In the rows, zero is written as 128.
Rows near named flat spaces through zero
z576_z205: [ 94 169 125 138 143 119  95 140 122 135 130  57 102 114  97 131 166 154
 117 150 118 147 123 116 145 138 128 109 114 160 104 127]
z522_z419: [152 126 119 129 106 127 149 132 142 132 143 205 123 132 129 134 102 135
 131 118 152 136 115  95 109 128 143 101 143  74 131 142]
z462_z174: [106 127 128 167 107  67 135 147 106  96 138 169  97  99 124 152 162 132
  95  79 139 203 102  66 128 149 107  47 126  88 124 179]
z522_z419: [195 114 106 110 132 132 155 101 130 124 129 162 112 163 163 109 121  83
 156 119 122 131 114 158 111 164 107 154 118 117 115 138]
z462_z174: [113  73 114 164 125 110 175 131 104 103 130 192 151 133 168 144  92 110
 113 100 151 147  97 111  94 134 108 107 156  95 148 132]
z522_z419: [134 116  93 130 128 134 147 117 129 144 143 131 127 154 130 134 111 136
 149 137 135 129 103 141 100 148 123 122 124 127 113 122]
z851_z226: [219 197 115 121 159 161 112 115 121 101 121 177  56 156 153  85 122 109
 111 175 133 132 119 131 120 152 163 153 147  84  84 132]
z576_z205: [ 86  95 146 125 100 108 135 137 126 133 133 105 166  91 110 153 159 123
 109 100 129 142 142 110 154 109  86 101 137 163 159 142]
z522_z419: [116 146  98 153 140 107 107 127 112 115 125 122  93 157 127 133 130 165
 123 129 112 153  95 136 101 142 152 110 105 100  93 130]
z522_z419: [ 87  74 150 108 124 120 134 123 136 146 113  57 193 119 133 134 142 103
 150 103 100 100 151 165 152 112  85 170 109 196 166 107]
z576_z205: [ 86  96 123 165 133  96 166 140 116 129 142 120 135 107 135 145 120 115
 152 100 150 156 108 100 116 165  99  91 117 138 138 138]
z522_z419: [152 113 138 126 157 119 149 121 126 116 109 118 129 140 176 101 124  66
 156 115 114 126 121 143 132 164  99 175 114 141 135 119]
z576_z205: [ 89 150 102 154 139 120 113 138 113 131 138  87 107 129 107 143 142 167
 114 149 131 152 102 116 117 139 133  94 126 139 102 124]
z851_z226: [103 129 119 147 126 115 119 135 119 122 129 130 122 131 120 141 126 157
 116 124 127 140 116 121 116 122 143 106 124 112 121 130]
z462_z174: [ 72  95  97 112  99 143 131 125 134 172 152  65 182 127  86 167 147 167
 116 148 130 118 120 141 128  99  90 107 148 191 137 110]
z851_z226: [182 161 135 101 135 146  89 100 121 117 119 101  86 138 114 107 156 126
 137 137 103 113 169 189 145 128 154 154  94 147 100 145]
z462_z174: [116  92 125 133 127 124 157 131 129 130 126 143 161 133 152 132 109 107
 131 118 134 125 112 120 118 130 103 138 144 128 149 116]
z576_z205: [252 205 132  77 148 203 112  99 160 147 136 162  65 151 120  73  99 112
 177 189 142  72 172 167 131 145 194 182 119 108  90 125]
z851_z226: [146 149  97 146 161 161 147 129 114 123 134 143 110 147 154 114 100 118
 111 183 154 129  93 115 103 149 127 137 173 121 108 103]
z851_z226: [164 149 154  97 127 151 100 119 143 127 113 133 125 132 123 108 125 127
 132 136 111  92 167 157 146 101 162 168 118 122 131 124]
z851_z226: [125 104 159 104 115 119 129 125 147 140 119 109 158 113 125 125 137 106
 155  97 112 108 160 143 153 118 114 152 104 152 156 131]
z576_z205: [152 140 146 101 117 151 110 121 137 130 123 133 132 122 116 120 134 129
 118 137 122 104 160 144 147 100 143 147 135 133 134 129]
z576_z205: [170 129 112 112 124 162 137 108 134 137 139 160 122 149 126 122  99 133
 145 147 141 101 139 159 109 124 153 140 133 116 118 125]
z576_z205: [ 88  73 112 168 118  76 187 148 120 121 139 168 153 119 161 152 119  99
 128  82 150 180  72  66 105 164  69  82 144 105 151 140]
z462_z174: [160 185 124 110 123 122  81 123 138 128 127 119  76 139  99 118 164 156
 125 135 105 143 133 132 139 131 159 118  98 108  91 148]
z522_z419: [120 163 176 123 151 125  95 139 130 119 107  74 113  96 120 106 154 113
 132 130 111 117 167 128 171 126 140 154 105 156 133 126]
z462_z174: [154 102 140 122 132 133 143 118 136 119 113 175 144 150 161 113  84 110
 155 109 122  97 137 154 111 121 152 168 117  95 144 117]
z851_z226: [107 145  84 156 135 140 148 147 121 135 148 152 123 139 133 141 112 150
  89 174 161 156  65  70  98 139 114  92 187 105 112 109]
z462_z174: [114 138 104 136 127 101 127 141 130 129 129 121 121 140 136 134 156 129
 106 129 116 170  78  89 124 146  94 109 137 118 115 128]
z522_z419: [206 130 128  79  89 125 106  94 141 123 127 168 106 148 115 122 159 123
 135  96  99 127 160 173 140 116 137 133  97 107 116 170]
z851_z226: [171 131 121 146 161  91 189 141 135 117 127 164  98 132 197  94 131  29
 159 110 142 183  67  60 124 224  58 135 133 105 125 138]
z462_z174: [154 108 121 114  98 131 139 113 130 131 142 168 131 129 117 140 126 132
 132 109 137 127 142 141 122 119 128 108 128 116 131 152]
z851_z226: [129 134 133 122 133 142 111 122 126 127 121 114 129 132 121 124 123 140
 128 138 120 107 146 154 130 112 149 145 122 136 126 120]
z522_z419: [139 124 131 159 164  99 155 140 121 100 108 165 111 144 189 103 101  83
 143 110 126 150  88 100 108 172 121 149 123  84 128 120]
z462_z174: [ 99  97 104 158 126 110 154 135 108 115 132 152 143 136 149 147 116 130
 104 119 139 155  88 107 102 133 105 102 153 113 133 126]
z851_z226: [124 115 116 136 131 112 149 126 121 130 137 112 124 124 135 132 143 105
 139 117 133 152 112 121 127 160  91 113 122 148 125 138]
z576_z205: [129 147 148 107 101 151 103 132 132 131 135 131 135  98  90 139 151 151
  86 144 137 117 164 118 157  81 139 110 158 139 139 139]
z522_z419: [191 139  90 100 121 153 139  97 141 154 152 136  97 161 116 120 124 127
 171 146 134 119 127 167 108 159 133 130 108 133  94 140]
z576_z205: [ 92 123 133 146 124 134 112 132 109 118 129 119 136 114 107 147 122 166
 103 133 135 120 145 138 126  96 153 108 136 133 132 127]
z462_z174: [216 170 165  61 138 161 123 116 177 154 118 118 115 127 137  75 143  62
 176 146 112  90 167 138 172 148 120 202 112 148 132 122]
[126 155 139 113 120 143  86 122 118 124 127  87 116 111  91 133 166 154
  97 145 116 122 163 150 155  98 140 121 128 160 118 138]
z522_z419
[109 126 148 138 143 123 129 128 123 131 128  87 123 106 119 125 127 120
 161 118 132 119 155 142 139 144 133 130  98 159 132 131]
z576_z205
[165 171  98 129 129 133 121 126 123 122 141 150  81 140 123 123 150 134
 102 155 137 162  98 102 121 150 125 100 147 105  92 144]
z851_z226
[ 77 114 113 146 124 121 141 148 132 143 136 122 157 126 124 147 116 150
 114 137 140 137  95  92 115 121 114 108 152 127 138 108]
z851_z226
[ 51 118 125 153 154 110 113 145 126 138 112  58 154 139 129 136 117 158
 140 131 105 119 106 135 118 123 136 146 105 148 131  89]
z851_z226
[163 148 122 141 151 114 123 123 114  97 113 151  87 148 160 107 131 106
 123 124 116 150 109 129 119 156 134 139 118  97 106 137]
z522_z419
[ 41 113 122 182 128 108 125 147  87 113 141  92 133  91 100 168 138 172
  90 124 151 157 123 107 122 116 125  62 142 152 131 136]
z462_z174
[107 115 129 107 103 120 133 127 138 156 146  74 148 100  95 147 175 121
 132 119 128 142 139 120 157 132  75 103 124 188 138 143]
z576_z205
[110 175 157 146 161 147 102 131 117 132 135  61  85  89  88 117 126 148
 164 152 146 105 181 149 146 143 178 121  90 168 109 131]
z576_z205
[ 90 102 110 167 130 101 164 145 116 123 139 152 137 123 146 146 112 125
 122 113 151 162  84  83 104 151 103  89 145 109 135 129]
z851_z226
[118 142  95 153 115 110 131 137 115 121 147 159 101 130 116 149 139 158
  95 131 145 174  88  87 108 139 124  67 148  96 106 148]
z851_z226
[136 165 126 104 114 145  93 133 147 141 128 127 123 135 101 127 142 163
 104 154 117 119 131 119 139  97 152 129 140 115 118 121]
z851_z226
[209 130 108  70 118 168 149 103 161 157 135 152 137 162 145 103 126  85
 149 155 124 104 123 147 130 140  99 175 147 137 124 118]
z462_z174
[113 101 122 109 101 123 115 124 128 127 119 124 166 138 125 145 151 139
  89 118 103 129 123 139 136  88 104 134 145 137 144 124]
z576_z205
[ 38 110  81 170 101 111 145 160 120 147 159 138 158 122  99 183 121 197
  78 143 160 169  63  56  95 109 110  44 179 111 130 117]
z851_z226
[155 101 101 146 127 129 157 121  96  88 123 201 132 149 178 131 119  99
  69 130 139 157  88 116 104 127  96 121 186  94 130 134]
z522_z419
[153 143  98 116 104 135  96 107 113 119 137 138 101 149 100 143 156 170
  93 136 115 141 130 160 120 106 144 101 128 119  97 152]
z522_z419
[162 116 149  98 133 147 152 117 147 145 128 114 145 118 140 107 126  74
 167 128 132 101 156 144 149 145 101 168 123 165 147 124]
z522_z419

Rows near named flat spaces through zero
z111-z574: [ 59 113 104 137 140 157 137  80 136 171 139 139 127 117 109 138 111 103
 121 156  96 175 149 155 149 155 115 106 131  91 130 137]
z606-z613: [132  87 155 137  84 127  77 110 121 128  81 195 105 197 132 131 154 153
 124 112 156 127 172  65 104  74 198 155 119 180 106 128]
z495-z879: [ 69 126 139 111 120 138 171  98 150 137 139 128 143 121 145 135 109 142
 118 127 131 165 131 145 146  98 153 147 125 124 132 104]
z606-z613: [ 78 127 124 132 142 129 131 125 150 156 104 153 130 125 123 144 132 127
 102 153 117 129 145 154 146 132 104 119 135 102 122 117]
z571-z103: [ 93 129 138 122 110 137 110 138 145 138 104 160 120 144 147 135 127 136
 102 155 125 111  98 112 119 110 107 154 120 162 140 143]
z984-z336: [ 90 151 101 115 150 126  96 185 115  87 173 164 142  98  99 110  65 164
 137 198 115  99  58 164 132 143  66 143 154 133 142 158]
z606-z613: [105 131 157 140 124 149 126 116  93 146 112 139 126 141  98 164 155 147
 120 138 163 171 158 138 163 102 147  78 138 100 134 113]
z606-z613: [120 138 126 130 150 112  87 176 117 105 126 161 128 126 105 120 115 159
 124 162 119  91 126 145 134 129  95 131 156 126 119 135]
z111-z574: [113 128  90 135 115 116 128 173 126 100 153 146 130 106  65 122 101 124
 143 152 148 127 121 169 132 148 104  80 126 101 138 150]
z495-z879: [139 116 113 129 133  96  81 146 124 103 108 206 128 142 114 149 130 138
 135 151 144 101 107 125 105 119 126 139 113 133 127 164]
z495-z879: [145 139 181 104 106 121 182  73 167 144 101  91 123 132 212 169 168  96
 117  60 106 170 111 116 121  77 162 169  55 159 180 164]
z571-z103: [122 133 116 122 157 125 137 106 107 129 162 105 141 102 120 130 124 120
 133 134 118 136 137 134 136 146 131 119 153  95 112 111]
z606-z613: [135 132 131 137 130 115 118 173 108 119 153  75  98 122 114 108 137  85
 133 134  75 108 106 107 130 166  64 109 124 127 162 177]
z571-z103: [ 88 101 107 112  90 106 168 132 173 118 113 176 150 145 143 127 110 140
 117 134 191 112  97 108 105  99 163 161 109 144 107  81]
z606-z613: [170 142 127 126 133 136  83 142 109 121 129 123 118 131 146 116 132 127
 127 140 113  86  90  93 100 144 102 153 137 167 128 153]
z606-z613: [ 91 138 133 128 128 150 111 126 103 134 141 136 128 119 100 140 123 143
 117 159 131 146 137 141 147 120 122 104 151 117 129 130]
z571-z103: [121 109  78 126 148 123  85  87 125 143 154 138 119 110 126 117 120  80
 124 151  73 100 133  97  89 178 113 147 144 125 100 159]
z111-z574: [184 118 103 123 171  78 131 109 143 109 145 117 133 109 152 120 127  92
 158  92  80 109 132 135 103 161 130 159 109 108 121 155]
z495-z879: [189 135 122 148 154 117 129 111 159 171  75  96 113 120 149 146 184  72
 111  90  91 107 172 144 120 171  99 103 107  99 124 141]
z984-z336: [113  80 106 136  88 102 195  92 182 154 101 125 124 147 132 134 152  72
 126  79 152 153 172 113 115 130 175 111  79 103 117 102]
z111-z574: [126 117 109 119 155  96 139  95 136 131 140 125 139 109 136 138 137 103
 127 116 108 122 154 128 119 140 144 137 134  94 104 117]
z571-z103: [117 143 156 133 158 133 143 153 115 131 118 124 141 134 127 131 127 168
 127 140 143 136 127 155 169 119 113 119 151 104 128  86]
z984-z336: [110 144 121 122 161 147 135 129 111 134 157 112 144 111 141 120 102 137
 131 163 119 125  73 130 140 154  90 142 151 120 132 113]
z111-z574: [139  95 144 136 108 113 150 114 163 145  78 147 121 175 163 128 152 121
 125  92 145 127 144  95 116 109 163 155  95 146 120 104]
z111-z574: [102 138 184 121 137 120 141 127 127 132 105 132 125 143 154 158 149 148
 117 119 116 156 131 139 160  82 131 140 113 127 160 136]
z111-z574: [125 132 149 131 140 137  76 154 108 111 122 172 116 153 134 123 108 163
 140 159 104 122  88 124 132 116  99 160 127 164 154 173]
z606-z613: [124 112 154 131 148  77 123 136 156 143  61 166 124 158 156 158 180 125
  98 117 126  92 161 113 128 105 129 147 119 111 111 107]
z571-z103: [151 148 154 130 107 162  94 113  93 145 114 114 111 135 135 154 164 121
 111 132 138 133 114  95 120 115 127 110 125 157 147 157]
z495-z879: [152 133  75 143 142 146  44 141  86 108 159 169 123 107  58 114  98 137
 149 174 121 108 138 150 110 171 108  93 164 121 106 171]
z111-z574: [202 153 162 140 156 136  91 147 104 125  99 124 116 145 155 140 151 140
 142 119 113 116  93 127 130 133  96 137 113 150 159 166]
z571-z103: [103 127 110 120 119 105 126 104 138 150 103 156 131 111 122 185 172  86
  91 145 150 114 130 118 109 125 126 101 113  98 122 139]
z495-z879: [149 143 128 127 153 114 154 115 120 134 132 104 137 104 133 161 151 101
 133 117 129 143 113 148 138 142 115 103 110  89 147 139]
z111-z574: [126 140 101 113 162  92 158 159 133  88 172 126 155  91 122 122  89 131
 153 143 126 116  73 166 132 148  98 138 126  98 139 132]
z571-z103: [129 109  90 137 163 125 136  67  79 158 161 103 143 107  98 148 156  85
 132 139 149 139 159  96 127 176 153  80 168  54  78  78]
z571-z103: [111 142 122 121 125 158  94 124 120 143 128 135 127 124 139 123 122 136
 103 166 123 100 101 104 113 135 105 146 155 158 116 127]
z111-z574: [134 130 153 133  97 170  65 111 101 144 113 128 103 153 126 116 147 149
 105 130 120 119 176  82 115 103 156 134 160 181 106 131]
z984-z336: [126 111 116 133 153 113 147 121 132 143 121 130 140 138 144 125 134 118
 129 134 140 111 114 106 127 151 123 140 137 105 105  84]
z495-z879: [102 131 123 121 140 107 178 138 149 123 135 123 146 110 127 139 118 125
 130 127 139 142 115 163 148 127 119 119 116  92 139 110]
z984-z336: [125 147 143 114 118 126 131 118 157 126 114 134 124 113 149 150 131 124
 117 113 104 142 126 160 126 101 126 141  95 145 160 174]
z571-z103: [108 111  92 136 147 106 165 123 144 131 138 136 146 110  94 129 116 116
 140 127 143 142 160 168 144 153 135  95 133  65 106  94]
z984-z336: [ 67 168 197 108 123 139 199 138 150 136 109 107 143 116 159 174 136 162
 102 121 142 187 105 188 189  61 119 122 100 116 189 119]
z495-z879: [112 133 150 133  93 157  59 127 101 141  99 164 101 150 109 152 157 138
  97 156 134 122 145  97 118  98 129 111 136 165 134 166]
z571-z103: [ 73 123 105 132 181 107 154 132 150 135 123 178 158 113 108 145 101 149
 131 164 132 142 130 198 165 143 104 118 139  58 117  97]
z495-z879: [130 104 100 143 136 146 170  71 162 171 111 126 138 132 139 128 126 100
 138 104 133 165 155 147 131 159 152 118 109  97 111  97]
z984-z336: [103 168 136 122 149 178 100 138  95 129 164 110 131 100 118 118  93 159
 124 175  99 139  95 157 152 138  83 125 165 139 146 147]
z111-z574: [108 102 116 123 169  89 129 115 145 125 120 183 142 143 155 135 115 130
 139 143 112 115 102 122 122 134 125 178 119 112 117 122]
z571-z103: [143 134 165 134 116 100 166 149 123 125 108  88 120 130 116 156 179 112
 121  88 147 146 167 137 154 104 139  80 109  95 148 120]
z495-z879: [ 87 121 152 119 105 111 192 143 158 126 113 129 137 141 147 144 131 131
 121 117 160 151 101 133 147  93 136 133  93 123 155 106]
z984-z336: [ 89 143 138 137 157 175 120 127  96 157 144 105 130 125 119 116 113 148
 119 171 112 142 120 134 165 151  90 114 175 113 124  99]
z606-z613: [132 113 130 117  94 142  90  99 138 128 100 190 130 161 155 130 126 159
 116 131 164 111 122  83  89  87 182 178 126 189 100 118]
z111-z574: [198 168 170 122 115 142  86 146  83 111 129  81 106 123 144 141 166 126
 124 110 117 111 104  96 114 111 115 122 124 174 161 179]
z984-z336: [144 126 145 147 182 123  64 148  74 139 120 129 113 151 121 117 153 140
 123 161  95  85 144  88 139 158  91 130 184 115 100 113]
z606-z613: [140 124 112 155 137 176  43 143  96 134 138 148  99 146  92  83  95 145
 145 165  79 119 143 127 126 169  91 124 162 159 122 171]
z606-z613: [ 68 142 130 117 160 123 105 120 126 136 121 171 146 107 110 154 126 163
  96 169 124 122 167 167 151 106 127 124 172  93  98 104]
z495-z879: [ 89 100  96 125 132 129 126 131 122 103 167 174 149 138 105  89  65 171
 155 158 152 130 118 126 127 129 156 157 159 130  93  88]
z111-z574: [176 136 187 121 104 120 117 134 131 107 111  95 105 152 165 114 152 146
 130  66 100 129 167 105 123  76 166 163 112 184 144 150]
z606-z613: [127 127 110 130 120 125  97 140 156 138  89 174 126 134 131 134 135 129
 103 148 137  86 126 127 104 131 111 138 127 143 111 132]
z984-z336: [126 125 120 123 119 133 140 121 159 131 113 150 137 133 148 125 113 137
 127 124 139 127 114 138 118 120 137 152 112 144 126 121]
z984-z336: [106 144 141 127  94 158 116 161 121 108 146 123 118 126 100 107  98 161
 129 140 130 145 131 150 142 105 123 115 136 159 149 148]
z606-z613: [127 117 159 126 173  90 196 125 146 124 124 109 147 140 168 129 128 139
 150  92 119 154 126 147 164 118 140 157 112  90 136  84]
z984-z336: [132 106 122 122 117  84 208 123 148 123 127 103 149 128 137 140 151 102
 133  90 182 132 130 111 127 121 167 115 107  89 113  67]
z495-z879: [126 119 150 128 138  86 175 146 138 122 117 106 131 135 139 139 154 116
 128 102 135 130 137 127 146 117 130 122 113  97 136 103]
z984-z336: [186 140 172 145 118 154  20 176  53  97 139 111  80 164 107  88 137 161
 143 134  84  97 144  73 120 121 112 134 165 199 139 185]
z495-z879: [ 52 128 189  98 112  77 201 140 173 121  96 139 139 139 176 174 155 139
  93 110 143 147 114 133 156  45 145 161  87 122 164 110]
z571-z103: [ 53 142 132 129 142 116 165 156 151 145 114 132 138 104  99 156 133 130
  97 157 131 141 148 189 174 124  88  83 136  68 139 107]
[118 114 157 115 114  94 196 157 154  99 142  90 134 144 160  97 114 139
 143  87 131 133 118 114 140  99 149 166 110 141 141  93]
z495-z879
[163 146 133 130 136 156 108 107  95 123 163  89 118 109 119 121 120 121
 151 114  93 158 136 140 132 141 129 114 131 135 148 171]
z571-z103
[144 139 133 113 108 141 186  75 151 142 127 101 144 109 160 158 139 107
 130  85 153 175 118 144 124 108 169 124  85 126 148 127]
z984-z336
[130 124 111 125 127 121 132 131 134 122 140 123 130 120 127 116 119 118
 131 129 124 116 121 123 117 141 124 134 130 128 121 127]
z984-z336
[226 113  80 152 117 105  70 183 128  80 129 152 111 136  82  80 108 126
 172 108 128  76 146 135  85 169 123 116 121 151 110 170]
z111-z574
[188 123 136 138 117 104 174 143 135 114 129  77 118 132 135 125 148  90
 159  71 129 145 121 129 128 141 130 106  80 118 162 148]
z495-z879
[120 147  98 134 140 157  96 131 136 148 106 171 140 113 111 141 116 144
 109 174 146 109 114 163 125 149  96 112 146 121 113 126]
z571-z103
[ 69 126  93 116 140 102 181 108 174 142 132 142 150  88 120 158 119  96
 112 140 127 144 128 181 137 139 114 110 108  70 131 124]
z984-z336
[125 124 149 111 116 129 154 111 141 130 131 108 130 142 183 120 127 125
 124 111 123 126  90  87 115 109 142 180 112 165 137 117]
z111-z574
[104 121 123 130 110 136 151 107 134 134 120 158 136 128 107 161 128 127
 134 127 164 176 130 158 141 109 152  97  99 106 146 137]
z984-z336
[125 122 131 141 116 129 150 143 143 127 112 141 127 138 107 133 124 135
 140 116 147 157 141 165 148 121 132 100 104 113 146 131]
z571-z103
[172 150 144 128 162 125 134 117 107 136 122  98 137 116 146 149 157 125
 130 113 131 126 124 131 137 136 124 118 135 106 128 115]
z606-z613
[ 76 124 110 134 130 153 119 121 139 153 124 144 132 123 103 115 111 143
 106 158 125 128 169 148 143 138 123 115 165 113  96  93]
z495-z879
[110 115 134 124 140 125 105 101 121 145 113 158 129 146 151 141 142 130
 113 146 124 115 123  90 117 120 138 158 139 136 109 117]
z111-z574
[144 139 174 106 113  99 191 157 157  93 129  87 140 133 173 112 124 157
 135  74 141 131 120 133 139  76 158 168 107 153 145  97]
z111-z574
[169 116 114 144 130 125 146 125 125 127 139  95 122 128 114 110 129 103
 156  96 123 142 149 133 128 158 136 104 117 111 128 129]
z495-z879
[159 139 111 126 125 155 118 104 109 118 166 105 130 105 116 114 105 125
 152 118 118 150 128 141 119 143 143 120 131 138 131 151]
z571-z103
[ 95 162 156 128  98 142  97 197  91  88 149 132 114 112  58 136 115 172
 123 159 139 146 140 175 163  89 105  71 144 133 167 172]
z111-z574
[157 125  92 127 120 161  91 108 129 118 155 143 127 124 132  90  80 136
 152 135 111 122 105 122  93 152 135 162 132 175 117 156]
z571-z103
[100 105  83 130  72 155 129 107 186 149 102 177 126 138 123 117 103 116
 113 135 153 127 130 132  93 130 146 136 101 161 115 133]
z606-z613
[134 122 127 137 110 120 159 157 153 115 120 126 125 134 113 117 116 129
 145 107 140 144 133 160 140 126 126 111 100 123 148 133]
z111-z574
[111 112 106 118 153  76 193  93 182 153 104 127 151 108 157 162 158  80
 108 104 132 121 145 142 123 140 137 131 103  68 108  90]
z984-z336
